Below is a small trained network, with its code and all its weights. Each question gives an input and a target symbol and asks what happens when units are switched off, that is, made to give their printed mean instead of their output.

import numpy as np


def w(rows, s, z=0):
    codes = np.array(rows[::2]) - 128.0
    scale = np.full(codes.shape[1], s)
    scale[-1] = z or s
    return codes * scale


def norm(h):
    return h / np.sqrt((h * h).mean(-1, keepdims=True) + 1e-5)


def f(y):
    return np.maximum(y, 0)


def softmax(a):
    e = np.exp(a - a.max(-1, keepdims=True))
    return e / e.sum(-1, keepdims=True)


def log_softmax(a):
    a = a - a.max(-1, keepdims=True)
    return a - np.log(np.exp(a).sum(-1, keepdims=True))


def net(x, mask):
    ids = ['ΛΞαβδεζηπσφψ'.index(c) for c in x.split()]
    T = len(ids)
    res = E[ids] + P[:T]
    u = 0
    for l in range(3):
        r = norm(res)
        for j in range(2):
            rows = slice(2 * j, 2 * j + 2)
            q, k, v = (r @ M[l][rows].T for M in (Q, K, V))
            z = softmax(np.where(np.tri(T) > 0, q @ k.T / 2**0.5, -1e9)) @ v
            o = O[l][rows]
            res = res + np.where(mask[u + j], z, o[:, -1]) @ o[:, :-1]
        u += 2
        y = f(norm(res) @ A[l][:, :-1].T + A[l][:, -1])
        res = res + np.where(mask[u : u + 4], y, B[l][:, -1]) @ B[l][:, :-1]
        u += 4
    return log_softmax(norm(res)[-1] @ U[:, :-1].T + U[:, -1])


Q, K, V, O, A, B = {}, {}, {}, {}, {}, {}
E = w([
[119,146,157,76,55,59,25,157],'Λ',
[87,111,49,94,73,122,74,149],'Ξ',
[164,156,113,197,85,212,168,88],'α',
[207,77,101,94,111,194,109,100],'β',
[123,220,30,148,134,122,109,116],'δ',
[175,150,134,163,29,228,95,115],'ε',
[113,146,147,157,92,202,83,78],'ζ',
[167,101,138,167,158,211,74,175],'η',
[2,158,97,132,83,126,122,121],'π',
[87,68,124,144,126,107,201,2],'σ',
[56,159,175,169,139,160,90,141],'φ',
[100,160,85,139,135,139,50,74],'ψ',
],0.022)
P = w([
[145,121,104,255,115,24,55,25],'0',
[159,83,148,243,52,92,11,67],'1',
[151,79,140,203,83,96,23,66],'2',
[119,71,124,194,99,89,80,87],'3',
[126,94,111,154,144,89,145,69],'4',
[120,96,131,142,126,120,172,107],'5',
[126,92,138,126,118,145,151,146],'6',
[134,116,133,89,135,155,183,158],'7',
[108,135,126,46,172,147,179,169],'8',
],0.0084)
Q[0] = w([
[57,167,88,150,158,253,59,99],'0.h1',
[114,139,220,187,105,42,159,181],'0.h1',
[146,217,213,132,130,83,134,122],'0.h2',
[72,197,81,95,50,192,131,113],'0.h2',
],0.014)
K[0] = w([
[60,73,166,6,205,157,183,213],'0.h1',
[122,144,119,204,105,124,53,60],'0.h1',
[169,142,166,143,105,77,100,133],'0.h2',
[96,68,158,43,153,114,183,206],'0.h2',
],0.015)
V[0] = w([
[22,169,203,157,105,96,144,155],'0.h1',
[97,136,83,59,2,133,114,83],'0.h1',
[178,110,251,113,135,62,91,116],'0.h2',
[175,110,92,105,111,12,144,176],'0.h2',
],0.021)
O[0] = w([
[61,210,206,158,50,48,92,119,47],'0.h1',
[64,72,120,53,48,189,94,27,221],'0.h1',
[240,154,254,49,112,90,120,85,64],'0.h2',
[163,120,83,84,31,15,138,156,2],'0.h2',
],0.0089,0.0092)
A[0] = w([
[169,132,168,189,148,118,77,231,252],'0.n1',
[180,125,44,11,138,143,100,156,114],'0.n2',
[118,213,229,216,167,41,176,130,120],'0.n3',
[123,254,173,49,89,70,103,211,206],'0.n4',
],0.019,0.0015)
B[0] = w([
[147,33,121,149,168,99,72,174,254],'0.n1',
[165,53,177,138,74,199,146,130,248],'0.n2',
[113,5,113,169,149,164,95,79,248],'0.n3',
[136,93,159,165,57,207,76,90,231],'0.n4',
],0.016,0.008)
Q[1] = w([
[41,2,164,104,130,91,86,161],'1.h1',
[117,208,221,101,174,101,183,118],'1.h1',
[158,202,108,247,88,210,123,90],'1.h2',
[140,193,169,120,124,10,202,104],'1.h2',
],0.0089)
K[1] = w([
[157,170,111,138,112,164,149,134],'1.h1',
[252,140,92,167,154,44,52,58],'1.h1',
[94,50,125,88,151,160,134,160],'1.h2',
[236,151,125,147,54,115,44,127],'1.h2',
],0.012)
V[1] = w([
[248,203,79,140,151,174,144,73],'1.h1',
[162,43,46,71,91,151,16,109],'1.h1',
[78,91,239,67,195,139,42,127],'1.h2',
[169,228,82,145,119,200,3,181],'1.h2',
],0.026)
O[1] = w([
[130,69,228,28,226,115,129,87,117],'1.h1',
[170,75,30,92,104,141,40,87,254],'1.h1',
[189,230,112,195,121,205,62,75,149],'1.h2',
[91,122,205,96,115,226,3,255,69],'1.h2',
],0.014,0.032)
A[1] = w([
[197,247,73,76,135,115,119,136,9],'1.n1',
[157,128,111,186,131,90,192,62,247],'1.n2',
[3,210,150,111,77,103,102,43,118],'1.n3',
[189,100,108,195,205,88,166,225,63],'1.n4',
],0.023,0.0011)
B[1] = w([
[88,29,152,161,204,114,73,60,143],'1.n1',
[121,253,111,118,199,87,97,56,252],'1.n2',
[207,211,75,165,130,187,230,214,176],'1.n3',
[236,236,28,131,135,112,94,182,177],'1.n4',
],0.014,0.017)
Q[2] = w([
[147,152,129,151,143,109,118,151],'2.h1',
[139,113,138,105,139,119,147,159],'2.h1',
[172,100,15,137,135,216,4,87],'2.h2',
[112,47,96,166,148,131,147,124],'2.h2',
],0.019)
K[2] = w([
[130,110,132,112,109,127,128,112],'2.h1',
[124,142,187,147,86,91,107,113],'2.h1',
[150,5,216,165,5,95,111,33],'2.h2',
[166,122,138,212,98,126,161,121],'2.h2',
],0.018)
V[2] = w([
[206,69,151,174,115,205,255,115],'2.h1',
[246,103,108,159,149,60,119,206],'2.h1',
[213,181,156,62,49,110,121,128],'2.h2',
[103,164,61,53,169,196,122,132],'2.h2',
],0.031)
O[2] = w([
[177,18,85,222,111,249,245,115,162],'2.h1',
[237,144,51,166,172,89,113,211,255],'2.h1',
[226,198,108,55,35,175,141,124,65],'2.h2',
[93,199,77,90,183,127,211,175,250],'2.h2',
],0.015,0.0052)
A[2] = w([
[251,175,162,167,47,148,94,91,125],'2.n1',
[124,73,147,146,75,133,185,96,128],'2.n2',
[102,104,100,167,44,114,153,159,4],'2.n3',
[144,176,198,127,173,178,114,137,133],'2.n4',
],0.028,0.0011)
B[2] = w([
[134,101,252,137,114,26,209,176,254],'2.n1',
[77,207,129,105,97,76,124,87,169],'2.n2',
[108,100,59,170,136,177,100,183,163],'2.n3',
[225,186,82,143,160,146,144,123,139],'2.n4',
],0.016,0.019)
U = w([
[185,153,205,95,59,85,132,108,156],'Λ',
[125,108,7,88,36,93,77,87,1],'Ξ',
[74,114,217,103,201,118,226,153,249],'α',
[197,26,128,113,163,203,245,79,85],'β',
[68,104,127,49,137,22,161,167,192],'δ',
[145,194,154,69,150,196,74,73,120],'ε',
[167,219,198,148,168,228,116,73,116],'ζ',
[231,139,124,150,214,64,127,192,139],'η',
[82,198,142,204,91,145,209,166,142],'π',
[138,189,126,154,165,33,197,2,136],'σ',
[144,116,192,238,128,133,50,51,86],'φ',
[133,201,147,72,149,134,59,96,109],'ψ',
],0.0061,0.0057)

Each question gives the input, a string of symbols that net reads in full, and the target symbol t.
The units are the heads (2 rows each of Q, K, V and O) and the neurons (one row each of A and B). Each row of codes is followed by its name. A weight is (code - 128) times the scale printed after its matrix; where a second scale follows, it is the last column's (O, A, B and U).
mask holds one flag per unit, layer by layer, with each layer's heads first. A switched-off unit (its flag False) gives its mean, the last column of its rows in O or B, instead of its output. The means were averaged over made-up inputs and are rounded, as every weight is.
A unit's drop is (log p(t) with every unit on - log p(t) with that unit switched off) / (log p(t) with every unit on - log p(t) with every unit switched off).
The circuit of an input: a set's keep is (log p(t) with only the set's units on - log p(t) with every unit switched off) / (log p(t) with every unit on - log p(t) with every unit switched off). Starting from the 12 units with the biggest drops (on a tie, the unit counted first), units are removed one at a time, each time the one whose removal leaves the highest keep (on an exact tie, the one counted first), for as long as the keep stays at least 0.8.
circuit, biggest first: the units of the circuit, biggest drop first
k most important neurons of layer l: the k neurons of layer l with the biggest drops, biggest first
heads that matter: for each layer, one digit per head in row order, 1 if its drop is at least 0.15 and else 0, layers parted by /
input δ π η Λ ε β φ, target φ: circuit, biggest first : [0.h1 0.n3]
input η Ξ ψ β β ψ ζ, target β: circuit, biggest first : [0.h1]
input δ η β η α δ, target η: circuit, biggest first : [0.h1 1.h2]
input Ξ π δ δ Ξ ζ, target Ξ: heads that matter : 11 / 10 / 00
input Λ σ Λ α, target Λ: circuit, biggest first : [0.h2 2.n1 2.h2]
input σ σ ζ, target σ: heads that matter : 00 / 01 / 00
input α Λ δ, target Λ: circuit, biggest first : [0.h2 2.h2 2.n1]
input β Ξ σ η Λ β ζ Ξ δ, target Ξ: heads that matter : 01 / 10 / 00
input β ζ α, target β: circuit, biggest first : [0.h1 2.h1]
input σ π α ε ζ, target π: heads that matter : 11 / 10 / 00
input α β Ξ η ζ, target η: heads that matter : 10 / 00 / 00
input σ η δ η σ ζ σ ψ ε, target σ: 3 most important neurons of layer 0 : [0.n1 0.n4 0.n3]
input Ξ σ φ σ α α ε η ψ, target η: heads that matter : 10 / 10 / 00
input α σ σ η η α δ α, target η: circuit, biggest first : [0.h1]
input φ Λ δ α ζ, target Λ: heads that matter : 01 / 00 / 00
input Λ δ Λ Λ α Λ α, target Λ: heads that matter : 01 / 00 / 00
input δ α β σ α β δ, target β: heads that matter : 10 / 00 / 00
input β φ β ε, target β: heads that matter : 10 / 00 / 10
input η Λ η, target η: circuit, biggest first : [0.h1 2.h1]
input ε σ σ Ξ π ε η α ε, target η: circuit, biggest first : [0.h1]
input β α Λ δ Λ β ψ π ψ, target π: heads that matter : 10 / 00 / 00
input Ξ η ψ, target η: heads that matter : 10 / 00 / 10
input Λ σ ε φ Λ σ ζ, target σ: 2 most important neurons of layer 0 : [0.n4 0.n3]
